Here is a tiny trained network, its code and every weight. The questions are about switching its units off for an input and a target symbol, where a switched-off unit gives its printed mean instead of its output.

import numpy as np


def w(rows, s, z=0):
    codes = np.array(rows[::2]) - 128.0
    scale = np.full(codes.shape[1], s)
    scale[-1] = z or s
    return codes * scale


def norm(h):
    return h / np.sqrt((h * h).mean(-1, keepdims=True) + 1e-5)


def f(y):
    return np.maximum(y, 0)


def softmax(a):
    e = np.exp(a - a.max(-1, keepdims=True))
    return e / e.sum(-1, keepdims=True)


def log_softmax(a):
    a = a - a.max(-1, keepdims=True)
    return a - np.log(np.exp(a).sum(-1, keepdims=True))


def net(x, mask):
    ids = ['Ψαδζμξστω'.index(c) for c in x.split()]
    T = len(ids)
    res = E[ids] + P[:T]
    r = norm(res)
    for j in range(3):
        rows = slice(2 * j, 2 * j + 2)
        q, k, v = (r @ M[0][rows].T for M in (Q, K, V))
        z = softmax(np.where(np.tri(T) > 0, q @ k.T / 2**0.5, -1e9)) @ v
        o = O[0][rows]
        res = res + np.where(mask[j], z, o[:, -1]) @ o[:, :-1]
    y = f(norm(res) @ A[0][:, :-1].T + A[0][:, -1])
    res = res + np.where(mask[3:7], y, B[0][:, -1]) @ B[0][:, :-1]
    return log_softmax(norm(res)[-1] @ U[:, :-1].T + U[:, -1])


Q, K, V, O, A, B = {}, {}, {}, {}, {}, {}
E = w([
[116,55,86,170,150,74],'Ψ',
[136,209,120,127,59,202],'α',
[118,132,58,81,85,145],'δ',
[198,49,121,100,231,50],'ζ',
[118,135,40,110,70,153],'μ',
[7,178,208,140,125,101],'ξ',
[103,128,30,142,54,131],'σ',
[132,144,86,209,81,141],'τ',
[199,127,185,206,184,114],'ω',
],0.015)
P = w([
[130,82,68,131,81,166],'0',
[174,135,93,148,60,77],'1',
[156,84,105,166,84,78],'2',
[161,84,148,149,57,112],'3',
[100,138,7,162,174,155],'4',
[197,194,87,130,105,54],'5',
[123,62,118,161,150,206],'6',
[93,150,163,162,113,64],'7',
[127,204,101,153,178,134],'8',
[196,70,179,132,38,130],'9',
],0.013)
Q[0] = w([
[127,124,147,70,154,136],'h0',
[121,141,251,17,194,135],'h0',
[141,93,186,115,55,95],'h1',
[191,73,121,126,93,171],'h1',
[163,128,83,136,166,180],'h2',
[183,59,166,121,47,136],'h2',
],0.03)
K[0] = w([
[139,111,64,92,69,155],'h0',
[130,92,32,175,6,128],'h0',
[84,76,121,145,182,233],'h1',
[129,29,185,106,87,175],'h1',
[159,103,167,122,47,79],'h2',
[105,28,167,120,125,239],'h2',
],0.024)
V[0] = w([
[110,67,50,3,108,96],'h0',
[224,113,132,118,181,144],'h0',
[181,172,63,41,110,196],'h1',
[218,24,127,112,224,103],'h1',
[188,234,231,143,144,236],'h2',
[139,190,110,252,81,151],'h2',
],0.018)
O[0] = w([
[105,133,117,53,218,82,3],'h0',
[186,120,100,158,176,108,191],'h0',
[116,24,61,57,161,163,110],'h1',
[142,157,112,120,253,127,142],'h1',
[76,74,73,174,136,26,92],'h2',
[214,109,132,148,44,61,239],'h2',
],0.013,0.02)
A[0] = w([
[88,157,217,93,102,63,97],'n0',
[88,100,103,157,207,253,253],'n1',
[66,140,178,211,67,174,155],'n2',
[225,138,62,85,122,96,231],'n3',
],0.025,0.0032)
B[0] = w([
[179,127,212,99,133,15,150],'n0',
[7,61,165,221,46,117,157],'n1',
[119,151,143,63,207,60,238],'n2',
[144,130,155,161,234,139,249],'n3',
],0.019,0.018)
U = w([
[89,57,166,130,108,144,35],'Ψ',
[131,64,32,103,64,75,129],'α',
[93,215,185,113,134,182,6],'δ',
[111,125,102,146,254,36,196],'ζ',
[44,122,157,150,150,143,101],'μ',
[43,201,173,71,50,31,254],'ξ',
[141,102,84,50,124,175,188],'σ',
[227,138,140,28,105,171,51],'τ',
[190,129,177,247,44,114,168],'ω',
],0.0078,0.0026)

Each question gives the input, a string of symbols that net reads in full, and the target symbol t.
The units are the heads (2 rows each of Q, K, V and O) and the neurons (one row each of A and B). Each row of codes is followed by its name. A weight is (code - 128) times the scale printed after its matrix; where a second scale follows, it is the last column's (O, A, B and U).
mask holds one flag per unit, heads first, then neurons. A switched-off unit (its flag False) gives its mean, the last column of its rows in O or B, instead of its output. The means were averaged over made-up inputs and are rounded, as every weight is.
A unit's drop is (log p(t) with every unit on - log p(t) with that unit switched off) / (log p(t) with every unit on - log p(t) with every unit switched off).
The circuit of an input: a set's keep is (log p(t) with only the set's units on - log p(t) with every unit switched off) / (log p(t) with every unit on - log p(t) with every unit switched off). Starting from all 7 units, units are removed one at a time, each time the one whose removal leaves the highest keep (on an exact tie, the one counted first), for as long as the keep stays at least 0.8.
units of the circuit, in order: the units of the circuit, biggest drop first
unit that matters most: the unit with the biggest drop
top k neurons: the k neurons with the biggest drops, biggest first
which heads matter: for each layer, one digit per head in row order, 1 if its drop is at least 0.15 and else 0, layers parted by /
input σ σ ω ξ σ α ω ξ σ μ, target ζ: unit that matters most	h1
input σ τ μ, target τ: which heads matter	001
input τ ω ω ω ω ω ξ ω ω δ, target ξ: units of the circuit, in order	[h1, n2]
input ξ δ α, target ξ: which heads matter	000
input τ ω σ σ ξ μ, target ξ: which heads matter	100
input σ ω α, target τ: units of the circuit, in order	[h2, h1]
input Ψ ω ω τ ω ω σ ω ω ζ, target τ: units of the circuit, in order	[h2, h1]
input σ μ δ ω α σ α ω ω ζ, target α: which heads matter	011
input α σ ω τ τ, target τ: top 2 neurons	[n1, n2]
input Ψ ω ξ, target δ: which heads matter	001
input σ ω σ α σ ω δ, target α: which heads matter	011
input ω δ ω ζ ξ τ α, target μ: units of the circuit, in order	[n1, h2]
input ω ω ω σ, target ζ: which heads matter	010
input σ ω ω α ω σ Ψ ξ Ψ δ, target ξ: top neuron	[n3]
input α σ σ ξ Ψ, target τ: top 2 neurons	[n1, n2]
input μ ω ω ω ω Ψ ζ σ, target ζ: which heads matter	100
input τ σ δ τ ω, target τ: units of the circuit, in order	[h2, n1]
input ζ τ ω σ, target μ: which heads matter	001
input ω σ ω σ σ ξ σ ω σ, target ξ: which heads matter	010
input ω δ ω δ ω α ω ω τ α, target ζ: which heads matter	011
input μ μ σ, target σ: units of the circuit, in order	[h1, h2]
input ξ Ψ μ μ, target ξ: which heads matter	000
input σ Ψ τ, target τ: which heads matter	011
input μ σ ξ, target ξ: units of the circuit, in order	[h0]
input ω ω ω σ μ Ψ α σ μ ξ, target α: units of the circuit, in order	[h1, h2]
